Below are the code and all the weights of a small trained network. Each question names an input and a class and asks about switching units off, where a switched-off unit gives its printed mean instead of its output.

import numpy as np


def w(rows, s, z=0):
    codes = np.array(rows[::2]) - 128.0
    scale = np.full(codes.shape[1], s)
    scale[-1] = z or s
    return codes * scale


def f(y):
    return np.maximum(y, 0)


def log_softmax(a):
    a = a - a.max(-1, keepdims=True)
    return a - np.log(np.exp(a).sum(-1, keepdims=True))


def net(x, mask):
    res = np.array(x, float).reshape(1, 3) / 4 @ E
    y = f(res @ A[0][:, :-1].T + A[0][:, -1])
    res = res + np.where(mask, y, B[0][:, -1]) @ B[0][:, :-1]
    return log_softmax(res[-1] @ U[:, :-1].T + U[:, -1])


A, B = {}, {}
E = w([
[41,71,169,180,12],'x0',
[57,92,150,217,255],'x1',
[103,26,121,26,166],'x2',
],0.0092)
A[0] = w([
[118,57,104,178,66,160],'N0',
[126,134,133,121,133,249],'N1',
[66,110,138,152,81,91],'N2',
[217,132,188,97,90,122],'N3',
[159,142,141,137,234,133],'N4',
[79,2,131,2,163,126],'N5',
[195,161,133,93,177,107],'N6',
[156,150,129,109,159,210],'N7',
[105,94,149,68,149,100],'N8',
[82,73,141,193,220,122],'N9',
[60,111,119,153,198,106],'N10',
[96,116,106,154,177,126],'N11',
[158,253,138,241,114,116],'N12',
[35,63,171,164,47,125],'N13',
[219,199,115,79,235,105],'N14',
[174,153,86,6,22,120],'N15',
[151,69,117,94,156,152],'N16',
],0.013)
B[0] = w([
[97,166,135,77,115,199],'N0',
[7,250,231,155,171,233],'N1',
[155,119,75,69,139,169],'N2',
[152,108,166,132,131,183],'N3',
[146,130,136,82,126,199],'N4',
[185,164,68,217,92,241],'N5',
[140,108,93,78,109,186],'N6',
[48,202,177,109,132,208],'N7',
[178,125,92,155,129,161],'N8',
[160,80,237,115,115,215],'N9',
[178,82,158,134,166,184],'N10',
[148,110,167,125,143,169],'N11',
[224,137,76,219,108,231],'N12',
[124,147,82,28,136,231],'N13',
[125,102,48,39,101,236],'N14',
[179,60,219,126,165,251],'N15',
[135,163,113,156,111,182],'N16',
],0.025,0.015)
U = w([
[190,69,204,94,155,190],'0',
[152,165,71,1,89,99],'1',
[218,191,78,191,63,164],'2',
[58,198,161,127,146,252],'3',
[69,70,142,124,148,51],'4',
[120,82,102,143,172,41],'5',
[108,70,105,123,112,52],'6',
[97,80,96,142,137,40],'7',
],0.01,0.0044)

Each question gives the input, the list of numbers given to net, and the class t.
The units are the neurons (one row each of A and B). Each row of codes is followed by its name. A weight is (code - 128) times the scale printed after its matrix; where a second scale follows, it is the last column's (A, B and U).
mask holds one flag per neuron, in row order. A switched-off neuron (its flag False) gives its mean, the last column of its row in B, instead of its output. The means were averaged over made-up inputs and are rounded, as every weight is.
A unit's drop is (log p(t) with every unit on - log p(t) with that unit switched off) / (log p(t) with every unit on - log p(t) with every unit switched off).
most important unit: the unit with the biggest drop
top k neurons: the k neurons with the biggest drops, biggest first
drop of u: that unit's drop, to one decimal
input [-4,1,6], class 2: most important unit -> N5
input [5,-3,-4], class 1: top 2 neurons -> (N5; N13)
input [-8,-8,6], class 0: top 2 neurons -> (N15; N13)
input [-4,2,3], class 1: top 4 neurons -> (N14; N12; N15; N4)
input [-7,-8,-8], class 0: top 3 neurons -> (N15; N5; N3)
input [7,1,8], class 2: top 2 neurons -> (N5; N14)
input [4,3,5], class 2: top 3 neurons -> (N5; N14; N15)
input [-6,0,7], class 2: top 2 neurons -> (N5; N13)
input [2,-6,7], class 2: top 2 neurons -> (N5; N9)
input [-1,-3,0], class 3: top 2 neurons -> (N9; N10)
input [8,7,-7], class 1: top 4 neurons -> (N13; N15; N2; N0)
input [-2,-7,-6], class 0: top 2 neurons -> (N15; N5)
input [-3,-4,3], class 0: drop of N0 -> 0.1
input [-2,-4,7], class 2: drop of N5 -> 1.4
input [2,3,-5], class 2: most important unit -> N12
input [-2,-7,-1], class 0: drop of N15 -> 0.5
